Here is a tiny trained network, its code and every weight. The questions are about switching its units off for an input and a target symbol, where a switched-off unit gives its printed mean instead of its output.

import numpy as np


def w(rows, s, z=0):
    codes = np.array(rows[::2]) - 128.0
    scale = np.full(codes.shape[1], s)
    scale[-1] = z or s
    return codes * scale


def f(y):
    return y / 2 * (1 + np.tanh(0.7978845608 * (y + 0.044715 * y**3)))


def softmax(a):
    e = np.exp(a - a.max(-1, keepdims=True))
    return e / e.sum(-1, keepdims=True)


def log_softmax(a):
    a = a - a.max(-1, keepdims=True)
    return a - np.log(np.exp(a).sum(-1, keepdims=True))


def net(x, mask):
    ids = ['βγηλξπσφψω'.index(c) for c in x.split()]
    T = len(ids)
    res = E[ids] + P[:T]
    r = res
    for j in range(3):
        rows = slice(3 * j, 3 * j + 3)
        q, k, v = (r @ M[0][rows].T for M in (Q, K, V))
        z = softmax(np.where(np.tri(T) > 0, q @ k.T / 3**0.5, -1e9)) @ v
        o = O[0][rows]
        res = res + np.where(mask[j], z, o[:, -1]) @ o[:, :-1]
    y = f(res @ A[0][:, :-1].T + A[0][:, -1])
    res = res + np.where(mask[3:15], y, B[0][:, -1]) @ B[0][:, :-1]
    return log_softmax(res[-1] @ U[:, :-1].T + U[:, -1])


Q, K, V, O, A, B = {}, {}, {}, {}, {}, {}
E = w([
[87,81,142,28,160,168,129,232,132,199],'β',
[132,78,45,155,208,172,214,136,98,129],'γ',
[184,119,137,138,86,100,163,70,206,188],'η',
[223,141,160,185,193,100,101,110,73,40],'λ',
[21,131,88,238,226,110,93,198,222,97],'ξ',
[12,223,94,144,124,145,181,60,51,145],'π',
[42,81,198,93,138,114,193,125,159,16],'σ',
[168,182,60,174,195,132,64,153,95,222],'φ',
[52,31,204,215,150,82,98,108,55,195],'ψ',
[94,184,154,85,91,25,2,139,138,108],'ω',
],0.0093)
P = w([
[129,147,156,137,79,122,185,156,122,127],'0',
[142,121,109,98,111,208,68,65,141,95],'1',
[137,116,95,75,139,114,87,59,142,113],'2',
[142,135,102,102,120,157,82,84,141,105],'3',
[176,144,66,156,1,107,122,176,77,134],'4',
[143,238,225,155,132,153,109,201,116,127],'5',
],0.0058)
Q[0] = w([
[144,134,140,102,191,124,122,95,143,126],'head 0',
[111,39,32,112,76,140,70,78,126,92],'head 0',
[108,160,179,73,238,131,109,49,155,153],'head 0',
[117,175,203,78,254,134,138,74,171,154],'head 1',
[149,190,194,146,100,105,190,211,118,138],'head 1',
[135,103,76,120,105,135,104,107,132,129],'head 1',
[128,194,190,134,123,137,147,152,135,145],'head 2',
[135,128,99,159,39,119,162,197,105,122],'head 2',
[113,108,99,116,117,129,103,97,130,120],'head 2',
],0.052)
K[0] = w([
[112,141,119,121,156,74,177,166,114,143],'head 0',
[143,149,143,190,13,190,137,208,111,111],'head 0',
[143,160,143,137,140,28,204,190,101,142],'head 0',
[143,168,143,118,188,2,206,166,126,159],'head 1',
[113,81,111,74,210,121,71,28,157,128],'head 1',
[130,128,152,151,95,162,119,144,129,132],'head 1',
[131,106,110,75,174,77,125,64,124,146],'head 2',
[122,97,119,119,116,229,48,58,150,103],'head 2',
[127,151,175,175,111,138,137,158,151,127],'head 2',
],0.043)
V[0] = w([
[117,96,66,16,78,113,189,67,113,117],'head 0',
[94,213,144,120,45,139,64,168,223,127],'head 0',
[119,10,164,96,92,144,105,151,161,164],'head 0',
[97,149,61,110,202,163,162,185,128,193],'head 1',
[167,143,124,146,103,37,131,128,90,255],'head 1',
[128,185,211,70,143,177,85,210,6,106],'head 1',
[154,119,121,106,150,124,111,130,134,132],'head 2',
[40,131,153,173,74,169,130,78,122,135],'head 2',
[90,130,140,145,115,136,133,105,131,132],'head 2',
],0.0097)
O[0] = w([
[111,100,72,36,124,137,147,48,110,142,105],'head 0',
[115,193,134,85,194,2,188,178,169,176,137],'head 0',
[104,46,162,76,165,113,112,123,160,185,129],'head 0',
[95,136,96,152,49,249,109,206,148,125,55],'head 1',
[148,113,81,157,29,36,170,189,76,176,230],'head 1',
[157,218,242,118,152,170,142,219,74,126,79],'head 1',
[154,116,98,121,121,111,119,134,136,116,81],'head 2',
[59,146,177,146,145,150,132,92,115,153,254],'head 2',
[91,136,148,136,132,144,129,113,117,142,187],'head 2',
],0.0074,0.002)
A[0] = w([
[124,161,90,96,129,133,114,130,158,153,107],'neuron 0',
[113,107,135,139,66,103,175,174,131,76,111],'neuron 1',
[190,162,190,133,96,167,154,99,176,164,109],'neuron 2',
[139,151,103,126,131,120,145,112,150,94,149],'neuron 3',
[169,160,96,139,151,135,72,107,113,214,2],'neuron 4',
[159,143,166,115,117,157,130,129,100,127,130],'neuron 5',
[153,95,128,119,143,124,119,143,136,118,218],'neuron 6',
[155,118,119,165,112,118,82,111,150,134,8],'neuron 7',
[151,125,146,99,126,147,125,157,145,143,8],'neuron 8',
[107,124,129,104,92,141,58,112,136,109,66],'neuron 9',
[150,94,120,171,196,163,247,141,114,154,127],'neuron 10',
[154,159,132,111,122,154,128,134,155,120,128],'neuron 11',
],0.015,0.0055)
B[0] = w([
[108,174,103,102,69,152,129,157,186,113,183],'neuron 0',
[109,140,144,81,175,184,25,35,149,156,251],'neuron 1',
[109,82,80,131,101,94,117,97,146,125,201],'neuron 2',
[141,190,95,136,107,138,140,103,171,66,199],'neuron 3',
[116,139,146,102,116,199,9,61,143,131,170],'neuron 4',
[159,146,162,118,153,129,191,115,121,179,220],'neuron 5',
[215,68,192,155,109,155,143,174,193,130,227],'neuron 6',
[145,103,89,141,180,86,64,111,100,134,161],'neuron 7',
[158,142,148,177,153,118,138,97,138,126,114],'neuron 8',
[105,106,105,102,121,66,124,175,76,88,197],'neuron 9',
[94,78,78,97,84,130,34,138,72,69,219],'neuron 10',
[153,170,76,80,196,92,186,135,149,135,167],'neuron 11',
],0.013,0.0031)
U = w([
[136,95,139,40,138,193,181,246,158,234,217],'β',
[136,84,73,114,123,188,146,164,74,90,73],'γ',
[152,93,90,133,73,82,152,79,183,184,176],'η',
[255,157,152,205,176,122,157,110,81,71,192],'λ',
[56,141,94,242,223,135,116,212,218,104,126],'ξ',
[57,221,104,146,104,158,203,95,52,154,208],'π',
[68,94,219,56,173,149,157,81,163,53,57],'σ',
[173,175,110,132,137,165,65,133,115,196,5],'φ',
[85,55,221,208,131,106,111,125,55,193,179],'ψ',
[125,192,180,83,115,16,78,182,119,116,62],'ω',
],0.0068,0.0032)

Each question gives the input, a string of symbols that net reads in full, and the target symbol t.
The units are the heads (3 rows each of Q, K, V and O) and the neurons (one row each of A and B). Each row of codes is followed by its name. A weight is (code - 128) times the scale printed after its matrix; where a second scale follows, it is the last column's (O, A, B and U).
mask holds one flag per unit, heads first, then neurons. A switched-off unit (its flag False) gives its mean, the last column of its rows in O or B, instead of its output. The means were averaged over made-up inputs and are rounded, as every weight is.
A unit's drop is (log p(t) with every unit on - log p(t) with that unit switched off) / (log p(t) with every unit on - log p(t) with every unit switched off).
The circuit of an input: a set's keep is (log p(t) with only the set's units on - log p(t) with every unit switched off) / (log p(t) with every unit on - log p(t) with every unit switched off). Starting from the 12 units with the biggest drops (on a tie, the unit counted first), units are removed one at a time, each time the one whose removal leaves the highest keep (on an exact tie, the one counted first), for as long as the keep stays at least 0.8.
units of the circuit, in order: the units of the circuit, biggest drop first
k most important neurons: the k neurons with the biggest drops, biggest first
heads that matter: for each layer, one digit per head in row order, 1 if its drop is at least 0.15 and else 0, layers parted by /
drop when u is switched off: that unit's drop, to one decimal
input ψ λ ω, target ψ: heads that matter	100
input ω ξ η π, target ω: heads that matter	110
input η ω γ ξ σ, target ω: units of the circuit, in order	head 0
input γ λ η ξ σ, target λ: heads that matter	111
input π ξ φ, target π: units of the circuit, in order	head 0; head 2
input η ψ π φ η, target ψ: units of the circuit, in order	head 0; head 2; neuron 3
input η π ω β γ ξ, target ω: units of the circuit, in order	head 0; head 1
input η σ ξ ω σ, target σ: heads that matter	010
input φ ω ω β, target φ: units of the circuit, in order	neuron 1; head 1; head 0
input σ φ γ γ φ, target φ: 2 most important neurons	neuron 4; neuron 1
input λ λ ψ ξ β γ, target ψ: units of the circuit, in order	head 0; neuron 3; head 1
input λ ψ ω η, target λ: units of the circuit, in order	head 0; head 1
input ψ σ σ σ, target ψ: 3 most important neurons	neuron 3; neuron 11; neuron 0
input η η ω, target η: units of the circuit, in order	head 1
input ξ η λ, target ξ: units of the circuit, in order	head 1; head 0
input β π λ σ ψ, target π: units of the circuit, in order	head 0; neuron 6
input π φ π γ, target π: units of the circuit, in order	head 0; head 2
input η ψ β η σ σ, target β: units of the circuit, in order	head 1; neuron 5
input η π γ ω σ π, target γ: drop when head 0 is switched off	0.8
input η β σ γ, target η: drop when head 0 is switched off	0.2
input λ ω ω ξ φ, target ω: most important neuron	neuron 1
input η λ σ φ π, target λ: drop when head 0 is switched off	0.3
